Here is a tiny trained network, its code and every weight. The questions are about switching its units off for an input and a class, where a switched-off unit gives its printed mean instead of its output.

import numpy as np


def w(rows, s, z=0):
    codes = np.array(rows[::2]) - 128.0
    scale = np.full(codes.shape[1], s)
    scale[-1] = z or s
    return codes * scale


def f(y):
    return np.maximum(y, 0)


def log_softmax(a):
    a = a - a.max(-1, keepdims=True)
    return a - np.log(np.exp(a).sum(-1, keepdims=True))


def net(x, mask):
    res = np.array(x, float).reshape(1, 5) / 4 @ E
    y = f(res @ A[0][:, :-1].T + A[0][:, -1])
    res = res + np.where(mask, y, B[0][:, -1]) @ B[0][:, :-1]
    return log_softmax(res[-1] @ U[:, :-1].T + U[:, -1])


A, B = {}, {}
E = w([
[125,108,72,2,141,190],'x0',
[165,164,166,136,31,202],'x1',
[188,61,109,119,59,69],'x2',
[18,67,184,122,71,132],'x3',
[105,210,133,41,85,49],'x4',
],0.0077)
A[0] = w([
[98,240,135,69,80,57,55],'n0',
[81,93,135,134,95,136,43],'n1',
[208,34,112,98,59,69,67],'n2',
[161,161,118,130,101,164,85],'n3',
[99,175,122,125,165,162,69],'n4',
[86,93,106,121,218,65,121],'n5',
[237,196,95,128,180,129,54],'n6',
[150,178,166,142,27,219,61],'n7',
[159,78,125,162,157,192,3],'n8',
[147,44,116,196,156,217,103],'n9',
[82,168,136,118,164,179,159],'n10',
[122,92,91,18,145,228,82],'n11',
[3,72,166,115,73,141,80],'n12',
[112,159,153,189,115,98,47],'n13',
[124,129,149,169,130,125,65],'n14',
[75,197,143,126,169,187,41],'n15',
[121,166,150,228,116,98,83],'n16',
[90,178,146,165,154,146,126],'n17',
],0.014,0.0035)
B[0] = w([
[6,174,181,71,144,134,237],'n0',
[142,178,98,171,171,144,168],'n1',
[70,79,104,234,50,159,215],'n2',
[148,91,93,121,165,122,167],'n3',
[106,114,103,194,106,139,174],'n4',
[150,38,49,69,181,112,209],'n5',
[190,195,106,133,152,236,215],'n6',
[138,33,51,96,226,91,231],'n7',
[45,193,140,137,171,89,188],'n8',
[29,158,171,46,121,161,243],'n9',
[106,63,145,162,73,171,199],'n10',
[212,170,165,102,57,9,253],'n11',
[203,200,105,134,169,220,241],'n12',
[160,163,122,131,92,54,172],'n13',
[135,155,148,127,125,76,154],'n14',
[77,114,84,231,99,121,197],'n15',
[208,137,149,70,41,84,199],'n16',
[121,99,116,173,85,129,181],'n17',
],0.023,0.011)
U = w([
[26,174,154,52,139,139,80],'0',
[248,203,98,152,172,251,85],'1',
[227,133,140,103,39,24,105],'2',
[103,44,101,243,50,151,163],'3',
[167,3,50,66,216,99,223],'4',
[159,94,132,91,100,157,254],'5',
[185,54,232,143,150,164,65],'6',
],0.0067,0.0036)

Each question gives the input, the list of numbers given to net, and the class t.
The units are the neurons (one row each of A and B). Each row of codes is followed by its name. A weight is (code - 128) times the scale printed after its matrix; where a second scale follows, it is the last column's (A, B and U).
mask holds one flag per neuron, in row order. A switched-off neuron (its flag False) gives its mean, the last column of its row in B, instead of its output. The means were averaged over made-up inputs and are rounded, as every weight is.
A unit's drop is (log p(t) with every unit on - log p(t) with that unit switched off) / (log p(t) with every unit on - log p(t) with every unit switched off).
The circuit of an input: a set's keep is (log p(t) with only the set's units on - log p(t) with every unit switched off) / (log p(t) with every unit on - log p(t) with every unit switched off). Starting from the 12 units with the biggest drops (on a tie, the unit counted first), units are removed one at a time, each time the one whose removal leaves the highest keep (on an exact tie, the one counted first), for as long as the keep stays at least 0.8.
units of the circuit, in order: the units of the circuit, biggest drop first
unit that matters most: the unit with the biggest drop
top k neurons: the k neurons with the biggest drops, biggest first
drop of u: that unit's drop, to one decimal
input [-7,7,-7,6,3], class 2: top 2 neurons	n16, n13
input [7,7,0,6,-6], class 2: top 2 neurons	n11, n0
input [-5,6,-1,3,-3], class 4: unit that matters most	n7
input [-1,-6,-8,5,-7], class 3: top 3 neurons	n15, n0, n10
input [-4,6,-1,-5,5], class 4: top 4 neurons	n7, n12, n9, n3
input [-6,-8,-5,7,-7], class 4: top 4 neurons	n5, n0, n6, n11
input [-4,0,6,-3,4], class 3: top 2 neurons	n2, n11
input [5,0,5,-5,7], class 0: top 2 neurons	n0, n12
input [-6,5,6,2,6], class 0: top 2 neurons	n0, n11
input [4,-1,-8,2,7], class 3: top 4 neurons	n15, n10, n9, n4
input [-6,6,-2,6,-1], class 1: top 2 neurons	n12, n11
input [-2,6,-2,0,-5], class 4: top 2 neurons	n7, n0
input [2,-7,2,-2,-7], class 0: top 2 neurons	n9, n7
input [-7,3,-3,2,-6], class 2: units of the circuit, in order	n16
input [-8,-3,4,8,-3], class 1: top 3 neurons	n12, n11, n1
input [-3,-3,-8,-1,-6], class 3: top 2 neurons	n0, n15
input [7,-7,3,-5,2], class 2: top 3 neurons	n11, n7, n12
input [5,5,-7,6,-3], class 3: drop of n6	1.3
input [-1,-4,-5,-5,4], class 1: drop of n2	2.2
input [-5,-8,-1,1,-4], class 4: drop of n11	0.8
input [7,-3,-4,4,-5], class 2: units of the circuit, in order	n11
input [8,0,-1,-2,-1], class 2: drop of n11	0.4
